Here is a tiny trained network, its code and every weight. The questions are about switching its units off for an input and a class, where a switched-off unit gives its printed mean instead of its output.

import numpy as np


def w(rows, s, z=0):
    codes = np.array(rows[::2]) - 128.0
    scale = np.full(codes.shape[1], s)
    scale[-1] = z or s
    return codes * scale


def f(y):
    return np.maximum(y, 0)


def log_softmax(a):
    a = a - a.max(-1, keepdims=True)
    return a - np.log(np.exp(a).sum(-1, keepdims=True))


def net(x, mask):
    res = np.array(x, float).reshape(1, 8) / 4 @ E
    y = f(res @ A[0][:, :-1].T + A[0][:, -1])
    res = res + np.where(mask, y, B[0][:, -1]) @ B[0][:, :-1]
    return log_softmax(res[-1] @ U[:, :-1].T + U[:, -1])


A, B = {}, {}
E = w([
[130,125,143,106,127,115,120,164,125],'x0',
[121,114,164,133,94,151,140,136,194],'x1',
[131,109,134,153,99,144,162,132,168],'x2',
[130,178,140,204,11,137,63,119,75],'x3',
[208,63,228,144,96,100,126,25,150],'x4',
[25,62,255,155,158,154,138,105,8],'x5',
[114,171,179,107,136,128,97,131,170],'x6',
[140,111,157,86,116,113,123,187,118],'x7',
],0.0086)
A[0] = w([
[209,128,76,105,108,133,106,141,176,3],'N1',
[153,135,133,59,200,108,247,110,200,137],'N2',
[76,153,70,147,140,169,129,197,136,30],'N3',
[151,162,129,169,18,140,64,130,118,68],'N4',
[235,178,37,111,109,57,90,130,213,101],'N5',
[89,168,89,118,115,164,139,152,140,71],'N6',
[254,64,176,163,132,61,85,71,148,89],'N7',
],0.0082,0.0042)
B[0] = w([
[99,105,198,156,164,81,167,139,7,179],'N1',
[59,101,20,106,131,92,92,124,173,235],'N2',
[92,148,185,28,131,230,144,193,151,193],'N3',
[53,67,39,12,84,51,100,120,231,195],'N4',
[39,121,237,202,198,139,125,126,105,254],'N5',
[215,189,95,103,151,140,172,139,136,170],'N6',
[212,230,109,75,133,177,188,254,135,226],'N7',
],0.0081,0.0096)
U = w([
[139,114,122,181,137,149,92,176,161,253],'0',
[47,89,252,210,149,120,178,135,94,77],'1',
[190,230,109,117,125,235,180,201,154,78],'2',
[80,92,33,97,100,2,100,126,182,69],'3',
],0.0074,0.011)

Each question gives the input, the list of numbers given to net, and the class t.
The units are the neurons (one row each of A and B). Each row of codes is followed by its name. A weight is (code - 128) times the scale printed after its matrix; where a second scale follows, it is the last column's (A, B and U).
mask holds one flag per neuron, in row order. A switched-off neuron (its flag False) gives its mean, the last column of its row in B, instead of its output. The means were averaged over made-up inputs and are rounded, as every weight is.
A unit's drop is (log p(t) with every unit on - log p(t) with that unit switched off) / (log p(t) with every unit on - log p(t) with every unit switched off).
The circuit of an input: a set's keep is (log p(t) with only the set's units on - log p(t) with every unit switched off) / (log p(t) with every unit on - log p(t) with every unit switched off). Starting from all 7 units, units are removed one at a time, each time the one whose removal leaves the highest keep (on an exact tie, the one counted first), for as long as the keep stays at least 0.8.
circuit, biggest first: the units of the circuit, biggest drop first
unit that matters most: the unit with the biggest drop
top k neurons: the k neurons with the biggest drops, biggest first
drop when u is switched off: that unit's drop, to one decimal
input [-3,6,2,-8,2,4,0,-2], class 3: circuit, biggest first : [N2]
input [-4,-5,2,8,8,2,2,3], class 2: top 2 neurons : [N7; N2]
input [-7,-2,-8,6,-7,6,4,-5], class 2: top 2 neurons : [N5; N3]
input [-7,-3,2,-1,-6,-7,2,0], class 1: top 3 neurons : [N5; N1; N7]
input [4,-8,-5,-5,8,8,4,-4], class 0: circuit, biggest first : [N5; N7]
input [-7,6,-7,-4,-8,7,-5,-3], class 2: circuit, biggest first : [N5; N3]
input [-7,4,3,3,3,-7,2,3], class 1: top 2 neurons : [N5; N1]
input [2,-3,-3,1,-5,-7,-2,-6], class 1: top 3 neurons : [N5; N1; N7]
input [5,-1,8,5,4,1,5,-3], class 3: top 2 neurons : [N4; N5]
input [-3,7,8,8,-8,6,2,1], class 2: top 2 neurons : [N3; N2]
input [-5,-8,-3,8,2,7,-4,-8], class 0: top 4 neurons : [N5; N2; N1; N4]
input [-2,-4,-1,-7,8,6,7,0], class 2: top 2 neurons : [N7; N5]
input [5,-1,0,5,4,3,-8,-1], class 3: top 3 neurons : [N4; N5; N3]
input [8,3,4,2,0,-5,0,3], class 1: circuit, biggest first : [N5; N1]
input [-5,-4,-2,6,1,-8,7,-6], class 1: top neuron : [N5]
input [-5,-5,-6,5,6,5,1,1], class 2: top 3 neurons : [N7; N5; N2]
input [2,-1,-2,8,0,-8,-3,6], class 1: top 3 neurons : [N5; N1; N2]
input [8,-1,-2,4,1,2,3,3], class 3: circuit, biggest first : [N5; N4]
input [4,-4,-8,6,-3,-6,-7,-6], class 1: drop when N4 is switched off : -0.1
input [5,1,-5,5,1,-4,2,6], class 3: drop when N4 is switched off : 2.9
input [-7,0,-6,-6,1,-3,5,3], class 3: unit that matters most : N2
input [7,5,-1,-6,-2,-7,0,-7], class 1: drop when N5 is switched off : 0.9
